B:
0: [-382 -181  190  100  -22 -145  -79 -297  -23  149  -30   59  -12  403
  212  -29  -53  136  -80   95  -26 -218   88  144  123 -223]
1: [-164  111   16 -110   86 -187   -4  -55    2  142  461   73  210    6
   54   58 -304  323   30 -141  101 -166   92 -122  -90   33]
2: [-421  -98 -112  153  -86   89  123  122  -17  125 -231 -181 -194  106
 -146 -316  130  -13  -27   32   10  123  -59  297  168  161]
3: [ 130  261 -254   75  118  300  200  194   54   53 -129 -296  185 -179
 -161 -141  208 -200  111 -269   -6  139   68 -161   55  287]
4: [-213  196  106   56   88  -80  -66 -119   66  193  159    6  276  259
  276   86   18  162   63 -103  137 -192  146  -93  110 -183]
5: [ 265   96  -79   99  156  282   91 -175   56  -55 -133 -223  180   57
   29  -49   72 -287   43 -154 -202  -60  158 -218   54  130]
6: [ 223  102  165   77  132  130   -7 -509  -36  -56  260  -76  331  375
  213   16 -202 -151   63 -175 -256 -306  291 -297   76  -76]
7: [-298  -37 -166  -35   95  -46  -88  258  248   97 -145  -59 -166 -136
  106   26  -17  192  -67  188  164   73 -147  175  -25  138]
8: [-299 -239   45  -24  -45 -180  107 -193 -170  132  145   65  -47  101
 -166 -151 -211  200  -86  -57  -74 -129   50   96  -43   33]
9: [-152  168 -236   46   22  112  223  276  -23  182  -88 -200  100 -183
 -258 -194  197    7   69 -252  117  152    6  -11   40  234]
10: [ -42 -104 -159   47  -29  175  241  -44 -133  -28   26 -201  -82  -43
 -366 -354 -126 -120   -4 -144 -219   80   32   54    9  365]
11: [ 209  164 -143  108  111  329  139  -60   45  -61  -74 -283  146   23
  -61 -158   62 -283   81 -186 -181   22  126 -166   89  241]
12: [ 143   14 -305  -61  200  185    7  226  261  -62 -231 -196  -93 -347
  -18   36    2  -71  -45   77  -15  116 -109  -53  -97  338]
13: [  39   88 -240 -111  234   -1  -52  276  291   94 -211  -67   59 -351
  121  226  105  109  -43   35  172   36  -88 -114 -140  124]
14: [-125  108  340  349   35  201 -147 -574   64   26 -130 -144  220  846
  550  -57  158 -281   67   33 -191 -306  300  -25  414 -369]
15: [ 231   12 -104   14  182  236  -39 -132  200 -157  -27 -183    2   -4
  128    4 -165 -175  -17   69 -216  -54   52 -120   -9  230]
16: [  78  154  -98  -41  120   60   94  -22   18   50  207  -97  215  -84
  -52  -21 -118   33   55 -208  -23  -61  106 -194  -53  160]
17: [-178  -77   68 -137  193 -304 -222  -93  214  161   59  190   97   -3
  375  355 -145  361 -115  150  173 -256    1  -74 -141 -212]
18: [ 316  181  -45  106  178  337   18 -222  125 -120  -23 -252  209  147
  163  -33  -11 -313   75 -109 -228  -92  180 -242   96  135]
19: [ 190  154  225   55  148   42  -46 -541  -27   -1  336   -5  423  401
  302  104 -201  -67   74 -198 -186 -375  331 -351   58 -180]
20: [-125  127 -173   73    7  134  226  147  -66  133  -27 -196  102  -67
 -246 -234  114  -40   67 -255   26   96   52  -18   70  222]
21: [-112  -26 -210  106  105  231  -41  196  276  -12 -448 -247 -207  -59
  106  -78  193 -146  -45  198   -6  150 -113  164  108  207]
22: [-117   59  -48  170   -4  188  150  -75  -63   81 -137 -216   74  177
  -92 -243  150 -164   54 -154  -93   12  112   18  171   95]
23: [-392   92 -117  -15   53 -125  -23  277  146  233  -39  -25   13  -85
   71   26   90  282   -6    7  278   37  -79  116   18   24]
24: [ -25 -156  -25   23  151   36 -127 -133  212  -22 -260  -52  -98   73
  247  101  -19  -39 -109  211  -91 -103  -10   28   -3   -4]
25: [ -26  207 -322  -57  206   75   16  451  292  151 -278 -150   71 -404
   34  140  248   73   14  -39  261  153 -106  -82  -73  188]
26: [  88   31  -85 -131  224  -25 -139  -27  257  -44  153   -3   57 -126
  236  202 -275  146  -39  105    8 -118  -10 -137 -133  128]
27: [ -30 -191  -20  109   27  165   40 -241    3  -71 -163 -152 -124  178
  -20 -187  -67 -177  -64   65 -265  -57   56   82   85  137]
28: [ 102   86  119  122   66  163   43 -420  -57  -35  184 -130  233  369
  111 -111 -139 -171   64 -160 -246 -215  250 -177  127   -2]
29: [  85  139   87  154  110  150   49 -303  -11   82  -94 -128  305  301
  173    1  170 -192   61 -190 -113 -188  237 -206  148 -138]
30: [  62  343  152   45  226  -14 -157 -226  183  146  161    1  488  296
  524  305   65   62  107 -134  120 -306  241 -340   91 -301]
31: [-336  208 -227   -4  122  -50   -9  471  247  283 -255  -92   53 -230
   97   95  318  216   18  -20  383  130 -113   67   25   33]
32: [-166 -168  187  112  -13   16  -49 -460  -53  -43  159  -34  -32  464
  154 -162 -286  -24  -48   85 -260 -230  146   85  129  -35]
33: [ -58    9 -218  104  -22  253  267  104  -86   21 -133 -276  -43  -84
 -357 -358   93 -189   34 -187 -133  161   20   59   83  361]
34: [-394  -18 -232   59  -78   34  233  323  -72  193 -133 -168 -125 -160
 -365 -325  134   91    1 -131  111  211  -90  226   53  289]
35: [-374   -1 -186  -10  -32  -73  176  275  -52  226   -6  -77  -36 -175
 -278 -196   53  204   -8 -137  160  125  -66  137   -8  208]
36: [ 278  -90  -46   30  182  205  -17 -278  121 -130 -153 -140   34   51
  115   24  -88 -230  -49   34 -274 -120  100 -157  -17  118]
37: [-453  -42 -129   13  -71  -95  136  201  -65  201   48  -62  -85  -49
 -236 -231  -20  231  -21  -76  133   87  -58  215   30  178]
38: [-311   72 -197  -99  106 -150  -18  364  185  222  -41   -1   -4 -274
   24   97   48  320  -25   21  303   66 -124   65  -91   98]
39: [ 207  -80    0   86  102  256   30 -341   28 -161  -29 -185   17  195
   42 -130 -159 -269  -19   -3 -344 -110  135 -102   62  166]
40: [-451 -159  -56  -40    6 -200  -37  113   73  170    6   49 -159  -22
   10  -39 -112  318 -103  131  141  -10 -106  223  -32   47]
41: [-370 -114   54  159  -33  -18   17  -98  -13  175 -253  -65  -49  276
   66 -131  179   11  -53   32   14  -63   39  174  176 -112]
42: [ -90  164 -230 -137  143  -83   77  302  102  178  129  -41  152 -348
 -104   73  -33  246   23 -163  219   46  -41 -121 -146  196]
43: [ 290  175 -295 -113  224  155  125  179  127  -10   46 -162  177 -407
 -142   53  -52  -42   41 -205  -15   63   16 -272 -172  345]
44: [-384   18 -270 -131   20 -167  130  439   37  230  111  -21  -72 -371
 -266  -95  -71  370  -24  -84  264  149 -152  136 -127  278]
45: [  67   38 -108 -169  254 -145 -108   55  228   90   49   71  152 -243
  211  321 -107  232  -62   24  130 -141  -13 -201 -203    3]
46: [  53  106 -161 -118  251  -56 -105  176  292  107 -118   -8  134 -264
  230  295   45  150  -30   36  178  -57  -39 -169 -139   25]
47: [ 164    1 -201  121  107  365   89    7  126 -116 -309 -312  -68  -35
  -56 -176   91 -327   -1    0 -212  100   16  -12   89  306]
48: [-242   -8  -15   33  163  -85 -196   59  291  161 -316   13    3   76
  401  233  189  129  -77  206  189  -97  -40   59   51 -189]
49: [  78 -107 -108  -50  196   46 -107  -38  238  -51 -170  -62  -67 -107
  179  139  -96   -5  -97  171  -71  -67  -37  -47  -92  112]
50: [ -70 -106  -59  169   -1  264   81 -145   24  -71 -202 -246 -140  207
  -44 -284   10 -252  -21   52 -245   32   44  126  166  199]
51: [ 273   41 -265    3  120  288  222   29   -7  -83  -70 -256   56 -239
 -301 -186  -29 -239   24 -201 -214   94   52 -164  -61  413]
52: [-465 -128   17   12  -36 -147  -47   -3   39  122  124   20 -155  153
   56 -124 -204  275  -68  137   67  -49  -56  249   42   50]
53: [ 109   -2 -259 -101  199  112  -36  172  261  -69  -85 -135  -80 -311
   29   72 -131   17  -50  100  -17   62  -99  -59 -136  318]
54: [-413  -62  -28   32  -47  -91   71   40  -43  160   93  -35  -64   95
  -97 -188  -86  198  -28  -20   65   -5  -17  187   65   91]
55: [ -76 -100   16   19  163   -4 -193 -121  263   -1 -174  -22  -60  110
  355  162  -53   35  -96  240  -24 -137  -13   27   11  -56]
56: [  41  227   -6  -86  221  -86  -85  -30  179  130  187   30  326  -35
  284  264  -58  182   36 -110  154 -187  109 -272  -75  -90]
57: [ 188  182   41   68  118  182   51 -294   -1  -44  239 -152  286  216
   96  -60 -152 -141   99 -210 -187 -170  228 -253   68   74]
58: [  57   76   63  -26   98  -35   68 -270  -77   71  321    2  290  113
   18   11 -210   73   39 -227  -85 -222  197 -237  -38   -1]
59: [ 349   21 -143  -50  201  219   40 -145  118 -147   27 -162   91 -132
    0   22 -184 -169   -4  -63 -228  -68   78 -239  -94  268]
60: [-118 -158  284   60  108  -57 -292 -553  164  -89  185   63   -9  542
  537  106 -385   69  -86  292 -204 -365  126   30   97 -202]
61: [-176 -338  -57 -123   23  -89  -32 -143   33 -120  282   20 -311  -38
 -100 -146 -585  210 -144  217 -200  -58  -98  185 -143  324]
62: [-206 -187 -153   25   23   97    3   62  117  -48 -130 -148 -292  -39
  -66 -189 -145    0  -85  189 -102   90 -113  228   17  295]
63: [ 142  -16 -268 -227  230  -58    4  188  199   -2   91  -10   15 -476
  -66  169 -233  186  -66   -2   48    3  -86 -157 -286  306]
64: [-162  -63   -1  235   14  234    0 -141   90    0 -374 -229 -106  317
  129 -196  202 -254  -21  101 -147    1   50  149  247   18]
65: [-303 -101  -57    3   73  -43 -129   60  215   42  -63  -39 -177   51
  193    2 -117  162  -76  236   59  -22  -95  189   23   73]
66: [-476 -146  -40   11  -32 -181   44  104   -9  244 -129   23 -105   18
  -64  -89   64  250  -86   32  152   -5  -63  217   24  -18]
67: [-370 -160 -152    6  -97  -44  218  123 -143  134   45  -90 -167  -95
 -388 -324  -95  144  -50  -89  -11  100  -60  221   -5  277]
68: [ 182 -295   24  -96   85   66  -21 -445   -6 -273  395  -35 -150   94
  -43 -134 -701  -16 -103  127 -446 -189   62  -40 -136  323]
69: [  96  216    1   39  117  106   69 -158    7   56  196 -107  314  126
   79  -10  -56  -48   86 -237  -53 -138  191 -238   51   38]
70: [ -62  246 -144  -78  194  -27  -63  225  245  146   69  -52  186 -170
  192  179   19  193   47  -54  234  -24  -10 -131  -55   62]
71: [  14  125 -238 -145  170  -64   93  249  101  148   55  -30  168 -385
 -108  106   -3  182    8 -169  165   27  -26 -167 -178  186]

[ -25 -320   74  194  210   66  102 -346   41  206 -167  131  196   87
  350  -74 -165  190 -218 -199 -298  155  134   25 -405  213  -51] -> 9
[-181 -687   34  210   65  -64  -36 -291  237   99 -265  133  274    3
  210  -13 -127  233 -127  -71 -336   96   61  173 -385  171 -147] -> 30
[  12 -365  -33  115   75 -156  -63 -208  224  246 -183  234  113  -22
  103 -113  -58  255 -148 -112 -255  132  115   62 -438    5  -39] -> 3
[-296 -314   73   65 -115 -262  -80   50  215 -389 -214  -24    4  -37
  -89  158  177   50  308   81   66  -60  -46  143  153 -142  -54] -> 45
[ 146   37 -106 -170  -63 -190 -108   70   97  194   56  279   27 -257
 -301   38  123   -3  -99   82  -53  -10  -70  -56 -117 -193  140] -> 47
[ -43  186   52 -233  163  208   81  -21 -123   -5  179  168  193 -302
 -158  328  -26 -216 -177  -32 -104    5 -153  -20  113  161  239] -> 62
[  72   48   52   17  293  114  101 -265   30  283  -33  234  117  -45
  208  -25 -158  135 -258 -290 -247  183  134  -35 -362  181  121] -> 28
[ -53 -337   53  235  -70   33  126 -187   -3    4 -195  -12  112  184
  249 -144  -78   26   22    4 -177  -71   25  -91 -114  162 -194] -> 4
[ -97 -236   13  -17 -192 -132  -19   77 -104 -233  -15  -29   96 -104
 -154  170  175 -163  100  279   57 -146 -206   -4  227 -125  -21] -> 7
[  25    2  130  181   81  134  236 -212 -275  -22  -70  -73   64  210
  346  -68  -47  -58  -37  -60  -66  -13   20 -184  -11  143  -48] -> 37
[  -7   72   46   12  203   69   92 -177  158  169  -91  216   55  -30
  114  -39 -139  115  -85 -286 -210   97  137  -42 -261  181   68] -> 6
[-172 -207   53  204 -273 -317    1   73  209 -345 -316  -92 -172  228
   27 -160  172   67  464   84  118 -172   38  -54  145 -171 -212] -> 71
[  21 -126  -20  -64  224  -66  -64 -185  206  278  -47  321  148 -206
   -8   52  -69  201 -250 -190 -248  194   88   90 -405   28  143] -> 5
[ -21  130   85   80 -266  -15  176  117 -256 -325  -32 -182  -88  173
   -2  -21  164 -293  294  232  174 -277 -154 -263  434  -52 -108] -> 40
[ 185   53   13   62  -54  125  183 -105 -291  151   48   33   83   80
  114  -98  -27 -173 -133   80  -92 -102  -76 -271  -12   97  -31] -> 41
[ 134   -5    9  195 -162  -95  136  -63   -2   77 -181   15 -116  264
  170 -342   13   23  137  -11  -41 -132   85 -258  -87   -7 -165] -> 20
[-286 -203   43 -185  156  -32 -113  -16  246 -152   -6  214  219 -388
 -236  415   19   10  -43  -62 -134   91  -96  255   -4   58  187] -> 53
[-254 -424   -8   15 -195 -253 -133   90  253 -265 -176   57   75 -136
 -210  148  146   11  217  175  -19 -115 -114  141  102 -114  -72] -> 13
[-112 -103   75  127   48  -54   69 -122  193  -52 -208   71  -13   94
  140  -74  -46  122  122 -174 -103   16  112  -14 -128   93  -57] -> 16
[  60  346  187  115  244  125  277 -204 -341  -64    4  -66  -54  200
  375  -24    4  -36  -11 -195   51   81  100 -201   29   61  104] -> 8
[-283 -187  111   60 -148  -38   57   65   33 -430 -128 -110   47    3
  -48  182  105 -152  300  124   53 -171 -127   25  326   42  -74] -> 17
[  -6  129  109   41  -36  166  217  -32 -307 -160   37  -89   55   75
  104   70   26 -257   50   74   28 -139 -115 -203  250  117   -1] -> 52
[ 123  321   88  -20  296   83  147 -190 -125  174   36  154  -15    0
  191  -10  -48   63 -161 -260  -83  154  124 -130 -189   55  189] -> 10
[  43 -193    9   65  208  128   77 -294  115  348  -87  255  204  -43
  193  -77 -218  148 -287 -231 -361  140  110  -18 -448  267   13] -> 29
[-182 -679   18  181 -184  -27   -2 -126   80  -75 -196    0  259   18
   77   28  -41  -24    9  185 -230 -115 -126   59  -64  145 -228] -> 31
[  52  243    9 -153 -146  -46   51  170 -200 -168  119   29  -37 -134
 -246  151  196 -278  101  204  147 -173 -194 -164  335 -146  117] -> 60
[ 169   18   45    1  154  212  177 -220 -320  242  104  107  214  -40
  177   34  -90 -113 -337  -25 -191   44  -57 -161 -145  169   91] -> 2
[  90  216  -77 -160 -168 -307 -102  212  117  -46    4  169 -162 -159
 -354    9  249  -43  167  115  145  -97  -60  -99  111 -324  121] -> 36
[-145   34  -15 -191 -151 -108  -72  202  155 -235    9  124   19 -266
 -392  241  148 -177  190  133   52 -150 -175   18  265  -74   89] -> 49
